Below are the code and all the weights of a small trained network. Each question names an input and a target symbol and asks about switching units off, where a switched-off unit gives its printed mean instead of its output.

import numpy as np


def w(rows, s, z=0):
    codes = np.array(rows[::2]) - 128.0
    scale = np.full(codes.shape[1], s)
    scale[-1] = z or s
    return codes * scale


def f(y):
    return y / 2 * (1 + np.tanh(0.7978845608 * (y + 0.044715 * y**3)))


def softmax(a):
    e = np.exp(a - a.max(-1, keepdims=True))
    return e / e.sum(-1, keepdims=True)


def log_softmax(a):
    a = a - a.max(-1, keepdims=True)
    return a - np.log(np.exp(a).sum(-1, keepdims=True))


def net(x, mask):
    ids = ['ΔΣΩαγεζηφ'.index(c) for c in x.split()]
    T = len(ids)
    res = E[ids] + P[:T]
    q, k, v = (res @ M[0].T for M in (Q, K, V))
    z = softmax(np.where(np.tri(T) > 0, q @ k.T / 2**0.5, -1e9)) @ v
    res = res + np.where(mask[0], z, O[0][:, -1]) @ O[0][:, :-1]
    y = f(res @ A[0][:, :-1].T + A[0][:, -1])
    res = res + np.where(mask[1:13], y, B[0][:, -1]) @ B[0][:, :-1]
    return log_softmax(res[-1] @ U[:, :-1].T + U[:, -1])


Q, K, V, O, A, B = {}, {}, {}, {}, {}, {}
E = w([
[66,136,137,235,79,94,150,110,155,55,93],'Δ',
[144,167,137,7,113,155,189,109,129,167,111],'Σ',
[118,56,198,111,159,186,103,78,97,103,77],'Ω',
[127,135,182,144,123,164,142,186,185,174,103],'α',
[53,143,102,140,118,126,117,120,100,114,141],'γ',
[105,165,144,153,48,117,153,73,57,96,149],'ε',
[122,147,145,116,130,128,121,138,47,99,118],'ζ',
[103,111,204,131,114,133,29,137,113,150,48],'η',
[158,139,118,112,101,163,178,125,80,113,142],'φ',
],0.02)
P = w([
[82,235,158,188,182,192,158,71,107,173,55],'0',
[76,41,89,111,102,52,139,220,99,139,132],'1',
[126,172,155,138,69,136,110,160,144,89,122],'2',
[175,176,69,141,199,186,98,65,105,148,78],'3',
[196,91,102,156,33,73,151,62,127,246,167],'4',
[132,175,166,108,60,160,113,161,126,70,100],'5',
[199,167,85,152,196,178,77,96,97,155,84],'6',
[167,85,50,157,9,105,160,161,167,165,145],'7',
[92,151,129,123,114,156,64,216,130,73,89],'8',
[195,131,105,178,203,187,83,96,86,152,82],'9',
],0.013)
Q[0] = w([
[220,17,45,154,21,49,134,150,194,196,131],'head 0',
[71,147,169,67,10,229,132,244,157,2,114],'head 0',
],0.0065)
K[0] = w([
[116,32,138,113,61,53,151,120,139,183,175],'head 0',
[99,255,207,206,129,192,186,45,118,243,113],'head 0',
],0.0087)
V[0] = w([
[157,121,114,103,140,133,155,131,6,110,163],'head 0',
[64,123,126,182,125,66,37,104,109,174,152],'head 0',
],0.011)
O[0] = w([
[31,133,182,131,163,21,145,185,214,135,124,253],'head 0',
[69,93,250,91,173,226,175,204,17,61,83,66],'head 0',
],0.014,0.0045)
A[0] = w([
[98,100,174,108,137,85,175,184,84,100,122,29],'neuron 0',
[126,195,80,207,131,178,109,81,149,137,93,24],'neuron 1',
[119,52,123,127,33,133,128,102,57,229,185,136],'neuron 2',
[115,138,135,118,203,165,120,86,112,161,129,170],'neuron 3',
[149,237,98,153,117,181,82,99,120,92,114,157],'neuron 4',
[112,223,72,97,186,163,170,101,152,86,201,47],'neuron 5',
[126,77,144,97,88,69,141,151,107,82,115,58],'neuron 6',
[112,135,173,71,128,106,125,147,168,79,197,42],'neuron 7',
[57,151,106,151,151,120,230,166,117,181,94,114],'neuron 8',
[115,180,159,138,176,141,142,2,79,148,106,71],'neuron 9',
[104,191,110,95,184,102,109,112,125,219,111,1],'neuron 10',
[100,94,132,79,67,153,66,179,139,99,164,197],'neuron 11',
],0.0099,0.0039)
B[0] = w([
[201,165,125,106,131,171,85,84,165,98,146,254],'neuron 0',
[210,102,164,112,210,150,116,149,143,98,128,222],'neuron 1',
[56,180,69,161,174,157,138,127,124,115,77,188],'neuron 2',
[117,188,61,164,144,127,126,164,153,146,121,174],'neuron 3',
[91,12,124,126,60,119,105,148,113,165,143,216],'neuron 4',
[179,95,69,213,196,63,122,194,60,131,151,173],'neuron 5',
[101,90,138,84,171,181,155,159,161,233,176,176],'neuron 6',
[78,129,136,217,176,78,122,207,201,65,104,162],'neuron 7',
[144,118,139,48,136,135,57,117,77,181,209,244],'neuron 8',
[73,111,111,199,115,73,205,166,165,105,165,194],'neuron 9',
[133,123,119,103,119,187,207,98,60,74,93,251],'neuron 10',
[155,130,149,149,158,62,235,106,122,140,109,187],'neuron 11',
],0.011,0.01)
U = w([
[160,109,142,140,191,205,124,170,180,205,128,21],'Δ',
[76,83,177,126,12,1,175,128,97,232,172,177],'Σ',
[142,154,125,172,161,144,192,94,71,107,75,23],'Ω',
[98,213,74,210,126,95,147,131,210,91,106,86],'α',
[132,64,183,147,164,105,117,195,163,111,183,24],'γ',
[71,158,92,155,47,137,94,159,73,150,4,180],'ε',
[174,108,120,132,166,78,76,124,137,233,171,183],'ζ',
[167,252,174,145,176,150,125,48,99,25,106,100],'η',
[59,94,80,129,128,160,82,118,98,236,140,254],'φ',
],0.0069,0.0037)

Each question gives the input, a string of symbols that net reads in full, and the target symbol t.
The units are the heads (2 rows each of Q, K, V and O) and the neurons (one row each of A and B). Each row of codes is followed by its name. A weight is (code - 128) times the scale printed after its matrix; where a second scale follows, it is the last column's (O, A, B and U).
mask holds one flag per unit, heads first, then neurons. A switched-off unit (its flag False) gives its mean, the last column of its rows in O or B, instead of its output. The means were averaged over made-up inputs and are rounded, as every weight is.
A unit's drop is (log p(t) with every unit on - log p(t) with that unit switched off) / (log p(t) with every unit on - log p(t) with every unit switched off).
The circuit of an input: a set's keep is (log p(t) with only the set's units on - log p(t) with every unit switched off) / (log p(t) with every unit on - log p(t) with every unit switched off). Starting from the 12 units with the biggest drops (on a tie, the unit counted first), units are removed one at a time, each time the one whose removal leaves the highest keep (on an exact tie, the one counted first), for as long as the keep stays at least 0.8.
circuit, biggest first: the units of the circuit, biggest drop first
unit that matters most: the unit with the biggest drop
top k neurons: the k neurons with the biggest drops, biggest first
input γ Ω Σ ε γ Δ γ ζ, target Δ: unit that matters most : neuron 6
input Σ η γ, target ζ: circuit, biggest first : head 0; neuron 1
input φ α φ, target α: circuit, biggest first : head 0; neuron 8
input Σ Ω Σ α φ γ Δ φ η, target ζ: top 2 neurons : neuron 1; neuron 4
input γ Σ φ Ω Ω α φ φ ζ, target η: circuit, biggest first : head 0; neuron 0
input φ ζ φ φ, target ζ: circuit, biggest first : neuron 8; head 0
input ζ φ γ, target γ: circuit, biggest first : head 0; neuron 7; neuron 8
input γ Σ φ α γ Δ Σ φ η, target η: circuit, biggest first : head 0; neuron 0
input ζ γ φ, target γ: circuit, biggest first : head 0; neuron 7
input Σ η Ω ε γ Ω α Σ, target Δ: circuit, biggest first : head 0; neuron 6
input γ Ω Δ φ γ Σ ε Ω, target Δ: circuit, biggest first : neuron 6; head 0; neuron 0
input Σ Σ Ω φ ζ, target α: circuit, biggest first : head 0; neuron 2
input φ η η φ Σ, target η: circuit, biggest first : neuron 0; head 0
input γ φ ζ, target η: circuit, biggest first : head 0; neuron 0
input ζ Ω Σ φ ζ Ω Δ γ φ, target γ: circuit, biggest first : head 0
input Δ φ Δ, target ε: circuit, biggest first : head 0; neuron 4
input Σ γ φ γ ζ, target Δ: top 4 neurons : neuron 6; neuron 0; neuron 10; neuron 8
input Δ Ω Σ ζ φ η, target ε: top 2 neurons : neuron 4; neuron 2
input ζ γ ζ Ω φ ζ, target γ: top 3 neurons : neuron 7; neuron 6; neuron 10
input ε Ω α Σ φ, target φ: unit that matters most : neuron 2
input γ η γ Ω ε, target η: top 2 neurons : neuron 0; neuron 4
input η Σ Σ ζ φ ε ε η Ω, target Ω: top 2 neurons : neuron 11; neuron 9
input γ φ φ Ω η, target Σ: top 2 neurons : neuron 0; neuron 1
input Ω φ Σ, target Σ: top 3 neurons : neuron 0; neuron 1; neuron 2
input γ φ Δ φ γ ζ γ φ, target Δ: top 2 neurons : neuron 6; neuron 0
input ζ α Δ, target γ: top 2 neurons : neuron 8; neuron 7
input φ α Σ φ φ γ, target α: unit that matters most : head 0
input φ Ω ζ φ Ω Σ η, target ε: top 2 neurons : neuron 0; neuron 8
